Below is a small trained network, with its code and all its weights. Each question gives an input and a target symbol and asks what happens when units are switched off, that is, made to give their printed mean instead of their output.

import numpy as np


def w(rows, s, z=0):
    codes = np.array(rows[::2]) - 128.0
    scale = np.full(codes.shape[1], s)
    scale[-1] = z or s
    return codes * scale


def f(y):
    return y / 2 * (1 + np.tanh(0.7978845608 * (y + 0.044715 * y**3)))


def softmax(a):
    e = np.exp(a - a.max(-1, keepdims=True))
    return e / e.sum(-1, keepdims=True)


def log_softmax(a):
    a = a - a.max(-1, keepdims=True)
    return a - np.log(np.exp(a).sum(-1, keepdims=True))


def net(x, mask):
    ids = ['βδζηθξπστψ'.index(c) for c in x.split()]
    T = len(ids)
    res = E[ids] + P[:T]
    u = 0
    for l in range(2):
        r = res
        for j in range(3):
            rows = slice(2 * j, 2 * j + 2)
            q, k, v = (r @ M[l][rows].T for M in (Q, K, V))
            z = softmax(np.where(np.tri(T) > 0, q @ k.T / 2**0.5, -1e9)) @ v
            o = O[l][rows]
            res = res + np.where(mask[u + j], z, o[:, -1]) @ o[:, :-1]
        u += 3
        y = f(res @ A[l][:, :-1].T + A[l][:, -1])
        res = res + np.where(mask[u : u + 12], y, B[l][:, -1]) @ B[l][:, :-1]
        u += 12
    return log_softmax(res[-1] @ U[:, :-1].T + U[:, -1])


Q, K, V, O, A, B = {}, {}, {}, {}, {}, {}
E = w([
[133,143,133,184,81,172,184],'β',
[68,201,244,66,124,41,96],'δ',
[96,105,202,192,118,126,166],'ζ',
[145,118,78,184,118,146,146],'η',
[150,173,160,143,79,2,62],'θ',
[40,100,80,101,177,70,114],'ξ',
[211,138,36,153,96,62,65],'π',
[189,144,200,133,163,87,89],'σ',
[103,16,158,195,111,120,77],'τ',
[69,70,111,180,3,180,87],'ψ',
],0.0095)
P = w([
[96,51,106,132,98,40,250],'0',
[143,115,117,75,52,102,169],'1',
[136,108,108,104,71,120,161],'2',
[113,134,115,113,100,127,146],'3',
[107,143,116,130,114,144,128],'4',
[97,152,120,143,134,153,111],'5',
[87,162,115,163,156,166,94],'6',
[75,167,121,173,171,173,73],'7',
[65,176,121,182,188,186,54],'8',
[64,184,121,209,201,203,39],'9',
[41,197,124,209,226,205,20],'10',
[37,205,123,226,240,219,2],'11',
],0.007)
Q[0] = w([
[138,142,177,97,133,46,8],'0.h1',
[124,104,123,121,62,164,171],'0.h1',
[137,211,147,79,94,141,94],'0.h2',
[137,179,104,156,100,46,83],'0.h2',
[148,139,172,161,87,100,90],'0.h3',
[149,253,142,98,96,13,20],'0.h3',
],0.038)
K[0] = w([
[148,146,115,173,255,163,63],'0.h1',
[161,115,159,151,148,36,209],'0.h1',
[149,175,157,248,95,99,82],'0.h2',
[134,127,143,161,230,186,47],'0.h2',
[89,111,136,187,94,111,117],'0.h3',
[84,153,134,190,165,190,16],'0.h3',
],0.026)
V[0] = w([
[132,87,70,93,127,113,142],'0.h1',
[114,165,146,151,140,135,126],'0.h1',
[96,117,162,110,157,186,179],'0.h2',
[16,201,70,114,72,154,133],'0.h2',
[142,6,179,151,122,114,34],'0.h3',
[59,142,104,159,34,179,102],'0.h3',
],0.013)
O[0] = w([
[118,58,128,143,123,105,122,138],'0.h1',
[124,178,115,120,126,134,134,122],'0.h1',
[143,151,118,107,28,171,133,45],'0.h2',
[71,122,100,127,72,95,63,185],'0.h2',
[94,159,90,1,186,144,194,253],'0.h3',
[168,55,224,104,195,182,115,177],'0.h3',
],0.0077,0.0038)
A[0] = w([
[182,149,55,103,30,201,75,152],'0.n1',
[156,138,94,80,105,170,114,92],'0.n2',
[176,130,81,125,72,254,88,91],'0.n3',
[142,142,128,184,108,118,83,9],'0.n4',
[211,130,138,148,144,255,231,40],'0.n5',
[189,112,3,114,118,161,90,89],'0.n6',
[94,185,171,103,77,150,168,75],'0.n7',
[123,77,127,149,90,176,86,69],'0.n8',
[204,186,136,234,55,252,173,5],'0.n9',
[112,157,91,205,121,90,197,61],'0.n10',
[244,128,199,44,113,108,97,70],'0.n11',
[55,118,127,177,158,234,156,90],'0.n12',
],0.0069,0.0035)
B[0] = w([
[90,184,173,113,199,141,182,157],'0.n1',
[143,101,156,138,164,134,97,82],'0.n2',
[111,130,138,129,135,82,155,120],'0.n3',
[144,114,145,45,183,102,127,104],'0.n4',
[90,134,123,109,78,61,74,147],'0.n5',
[171,74,158,199,159,119,109,121],'0.n6',
[207,69,110,138,62,152,120,114],'0.n7',
[80,144,118,118,187,148,183,169],'0.n8',
[43,82,118,89,125,80,46,138],'0.n9',
[134,2,243,137,164,148,101,136],'0.n10',
[90,90,177,179,228,164,115,163],'0.n11',
[115,137,48,142,76,111,184,251],'0.n12',
],0.0099,0.0017)
Q[1] = w([
[128,132,130,105,151,167,171],'1.h1',
[229,202,164,92,151,110,58],'1.h1',
[2,70,62,174,136,151,238],'1.h2',
[199,179,150,131,159,150,172],'1.h2',
[163,161,125,140,88,55,67],'1.h3',
[59,81,90,103,121,144,159],'1.h3',
],0.023)
K[1] = w([
[107,149,172,119,137,163,203],'1.h1',
[141,219,68,119,178,225,10],'1.h1',
[142,38,228,107,54,5,244],'1.h2',
[127,230,179,111,135,211,113],'1.h2',
[227,141,98,114,213,48,50],'1.h3',
[87,54,141,159,45,101,164],'1.h3',
],0.017)
V[1] = w([
[185,85,71,116,173,236,226],'1.h1',
[151,125,57,63,230,26,127],'1.h1',
[237,142,131,225,187,124,192],'1.h2',
[132,213,254,75,74,100,199],'1.h2',
[183,139,167,100,134,59,111],'1.h3',
[113,105,163,126,74,102,128],'1.h3',
],0.017)
O[1] = w([
[218,155,111,49,129,106,58,125],'1.h1',
[175,207,143,148,183,101,214,252],'1.h1',
[151,184,223,139,91,177,97,110],'1.h2',
[137,179,79,167,165,253,107,120],'1.h2',
[100,182,109,126,104,151,135,99],'1.h3',
[111,116,91,88,145,127,143,178],'1.h3',
],0.011,0.014)
A[1] = w([
[91,47,82,90,166,102,169,100],'1.n1',
[123,131,1,99,15,106,91,112],'1.n2',
[48,139,152,118,42,111,42,133],'1.n3',
[169,145,172,111,200,183,126,30],'1.n4',
[194,48,120,107,195,99,110,49],'1.n5',
[118,207,159,148,39,59,125,26],'1.n6',
[173,129,63,126,57,190,88,4],'1.n7',
[105,229,143,224,111,86,56,195],'1.n8',
[133,134,191,79,156,85,141,57],'1.n9',
[178,116,126,83,44,127,34,88],'1.n10',
[187,116,162,89,145,117,80,135],'1.n11',
[109,61,105,159,38,179,96,84],'1.n12',
],0.0073,0.004)
B[1] = w([
[160,223,180,188,97,100,38,250],'1.n1',
[129,117,198,171,244,190,104,181],'1.n2',
[178,69,86,54,45,82,182,166],'1.n3',
[52,118,144,87,72,33,48,221],'1.n4',
[16,111,144,90,142,189,148,200],'1.n5',
[211,53,51,232,182,106,139,190],'1.n6',
[171,91,176,140,169,242,189,147],'1.n7',
[193,85,199,116,69,192,179,208],'1.n8',
[156,93,12,177,149,175,61,214],'1.n9',
[80,125,133,115,52,134,255,148],'1.n10',
[37,174,160,150,126,160,149,181],'1.n11',
[191,143,51,48,132,153,51,188],'1.n12',
],0.0098,0.015)
U = w([
[172,100,110,120,86,78,26,39],'β',
[88,154,61,179,81,144,119,15],'δ',
[156,79,124,93,154,175,157,57],'ζ',
[102,79,114,99,48,77,187,251],'η',
[78,119,163,149,151,129,251,43],'θ',
[94,156,141,177,56,26,121,52],'ξ',
[182,73,131,163,167,83,134,119],'π',
[179,199,197,127,63,122,105,247],'σ',
[148,179,75,51,167,67,161,244],'τ',
[80,62,204,121,197,106,114,129],'ψ',
],0.0034,0.0024)

Each question gives the input, a string of symbols that net reads in full, and the target symbol t.
The units are the heads (2 rows each of Q, K, V and O) and the neurons (one row each of A and B). Each row of codes is followed by its name. A weight is (code - 128) times the scale printed after its matrix; where a second scale follows, it is the last column's (O, A, B and U).
mask holds one flag per unit, layer by layer, with each layer's heads first. A switched-off unit (its flag False) gives its mean, the last column of its rows in O or B, instead of its output. The means were averaged over made-up inputs and are rounded, as every weight is.
A unit's drop is (log p(t) with every unit on - log p(t) with that unit switched off) / (log p(t) with every unit on - log p(t) with every unit switched off).
The circuit of an input: a set's keep is (log p(t) with only the set's units on - log p(t) with every unit switched off) / (log p(t) with every unit on - log p(t) with every unit switched off). Starting from the 12 units with the biggest drops (on a tie, the unit counted first), units are removed one at a time, each time the one whose removal leaves the highest keep (on an exact tie, the one counted first), for as long as the keep stays at least 0.8.
circuit, biggest first: the units of the circuit, biggest drop first
top k neurons: the k neurons with the biggest drops, biggest first
k most important neurons of layer l: the k neurons of layer l with the biggest drops, biggest first
drop of u: that unit's drop, to one decimal
input δ τ ξ τ η β σ, target σ: circuit, biggest first : [1.h2, 0.h2, 0.h1]
input β β δ ξ δ ψ β ζ, target β: top 3 neurons : [0.n9, 1.n12, 1.n1]
input δ β η θ η η τ β, target δ: circuit, biggest first : [1.h2, 1.h1, 0.h3, 0.h2]
input π π δ σ ζ τ δ ζ δ ψ ζ, target π: 2 most important neurons of layer 1 : [1.n6, 1.n9]
input β ξ ξ ξ ξ, target β: circuit, biggest first : [0.h3, 1.h1, 1.n12]
input θ σ η σ, target σ: most important neuron of layer 1 : [1.n8]
input ψ π ζ ζ ζ, target ψ: 2 most important neurons of layer 1 : [1.n5, 1.n2]
input ψ η ψ η σ π τ ψ ζ τ, target ψ: top 2 neurons : [1.n5, 1.n2]
input η ζ ξ τ ζ τ, target η: top 2 neurons : [1.n10, 1.n3]
input τ η β θ ζ η ξ, target τ: circuit, biggest first : [0.h3, 1.h1, 1.h2]
input ζ ζ β ξ, target ζ: 2 most important neurons of layer 1 : [1.n7, 1.n2]
input β τ ξ β θ σ η θ ζ δ, target θ: top 2 neurons : [1.n1, 1.n9]
input η δ θ β ψ ξ, target η: 2 most important neurons of layer 1 : [1.n10, 1.n3]
input ζ τ π θ η τ π, target τ: circuit, biggest first : [0.h3, 1.h1]
input ψ ξ σ, target ψ: 2 most important neurons of layer 0 : [0.n11, 0.n5]
input π δ σ ζ τ, target π: 2 most important neurons of layer 1 : [1.n6, 1.n9]
input β η ξ ψ ψ τ, target β: 2 most important neurons of layer 1 : [1.n12, 1.n1]
input η π π τ ξ δ τ τ π β, target η: top 3 neurons : [1.n10, 1.n3, 1.n1]
input β θ σ ψ, target β: most important neuron of layer 0 : [0.n9]
input β η δ η, target β: top 3 neurons : [0.n9, 1.n12, 1.n1]
input σ ψ δ ψ ζ τ δ σ β θ, target σ: most important neuron of layer 0 : [0.n9]
input ψ τ δ π ψ π, target ψ: 2 most important neurons of layer 1 : [1.n5, 1.n11]
input β δ ζ ξ ξ π σ η θ τ, target β: 2 most important neurons of layer 0 : [0.n9, 0.n8]
input θ τ τ ζ η, target θ: drop of 0.h3 : 0.2
